Here is a tiny trained network, its code and every weight. The questions are about switching its units off for an input and a class, where a switched-off unit gives its printed mean instead of its output.

import numpy as np


def w(rows, s, z=0):
    codes = np.array(rows[::2]) - 128.0
    scale = np.full(codes.shape[1], s)
    scale[-1] = z or s
    return codes * scale


def f(y):
    return np.maximum(y, 0)


def log_softmax(a):
    a = a - a.max(-1, keepdims=True)
    return a - np.log(np.exp(a).sum(-1, keepdims=True))


def net(x, mask):
    res = np.array(x, float).reshape(1, 3) / 4 @ E
    y = f(res @ A[0][:, :-1].T + A[0][:, -1])
    res = res + np.where(mask, y, B[0][:, -1]) @ B[0][:, :-1]
    return log_softmax(res[-1] @ U[:, :-1].T + U[:, -1])


A, B = {}, {}
E = w([
[157,86,106,91,108,35],'x0',
[117,208,2,36,191,142],'x1',
[199,47,109,161,249,190],'x2',
],0.012)
A[0] = w([
[121,142,1,25,172,225,60],'n0',
[239,38,81,84,121,196,32],'n1',
[39,98,58,39,200,159,3],'n2',
[204,82,104,51,159,19,106],'n3',
[236,77,29,158,206,180,37],'n4',
[65,184,88,16,127,125,35],'n5',
[106,236,160,143,171,252,121],'n6',
],0.0092,0.006)
B[0] = w([
[78,69,175,153,193,79,248],'n0',
[82,132,165,61,56,65,177],'n1',
[72,20,228,184,132,53,193],'n2',
[214,160,79,219,186,9,198],'n3',
[125,156,134,60,23,6,211],'n4',
[86,100,199,113,93,47,219],'n5',
[191,162,50,177,135,10,211],'n6',
],0.011,0.013)
U = w([
[110,18,244,172,131,132,54],'0',
[48,187,118,22,44,83,91],'1',
[146,164,46,180,181,75,178],'2',
[144,180,136,85,216,92,236],'3',
[68,195,38,54,219,246,2],'4',
[43,197,39,80,246,220,2],'5',
],0.012,0.0077)

Each question gives the input, the list of numbers given to net, and the class t.
The units are the neurons (one row each of A and B). Each row of codes is followed by its name. A weight is (code - 128) times the scale printed after its matrix; where a second scale follows, it is the last column's (A, B and U).
mask holds one flag per neuron, in row order. A switched-off neuron (its flag False) gives its mean, the last column of its row in B, instead of its output. The means were averaged over made-up inputs and are rounded, as every weight is.
A unit's drop is (log p(t) with every unit on - log p(t) with that unit switched off) / (log p(t) with every unit on - log p(t) with every unit switched off).
The circuit of an input: a set's keep is (log p(t) with only the set's units on - log p(t) with every unit switched off) / (log p(t) with every unit on - log p(t) with every unit switched off). Starting from all 7 units, units are removed one at a time, each time the one whose removal leaves the highest keep (on an exact tie, the one counted first), for as long as the keep stays at least 0.8.
circuit, biggest first: the units of the circuit, biggest drop first
unit that matters most: the unit with the biggest drop
top k neurons: the k neurons with the biggest drops, biggest first
drop when u is switched off: that unit's drop, to one decimal
input [-3,-3,-1], class 3: unit that matters most	n2
input [3,-6,8], class 1: circuit, biggest first	n4; n1
input [5,5,0], class 0: circuit, biggest first	n2; n0
input [6,-1,5], class 2: top 2 neurons	n3; n5
input [-5,6,6], class 0: top 2 neurons	n0; n2
input [-3,-1,-1], class 3: top 2 neurons	n3; n4
input [-6,-4,-4], class 2: circuit, biggest first	n6; n5
input [0,-1,-1], class 3: circuit, biggest first	n2; n5; n6
input [-3,-4,-5], class 1: top 3 neurons	n0; n2; n3
input [-7,6,8], class 1: top 4 neurons	n4; n1; n6; n3
input [-7,-3,6], class 2: top 2 neurons	n6; n5
input [7,8,-3], class 0: top 2 neurons	n2; n5
input [5,6,4], class 0: top 3 neurons	n2; n0; n6
input [-4,5,-4], class 0: top 2 neurons	n5; n0
input [-7,-2,-4], class 2: unit that matters most	n6
input [7,-1,-6], class 2: top 2 neurons	n3; n4
input [-2,-2,-3], class 3: top 4 neurons	n4; n2; n5; n1
input [5,4,8], class 1: drop when n1 is switched off	0.6
input [4,-4,8], class 1: drop when n4 is switched off	0.2
input [8,5,-6], class 2: drop when n4 is switched off	0.2
input [-3,4,-1], class 0: unit that matters most	n3
input [4,0,-3], class 2: drop when n6 is switched off	-0.1
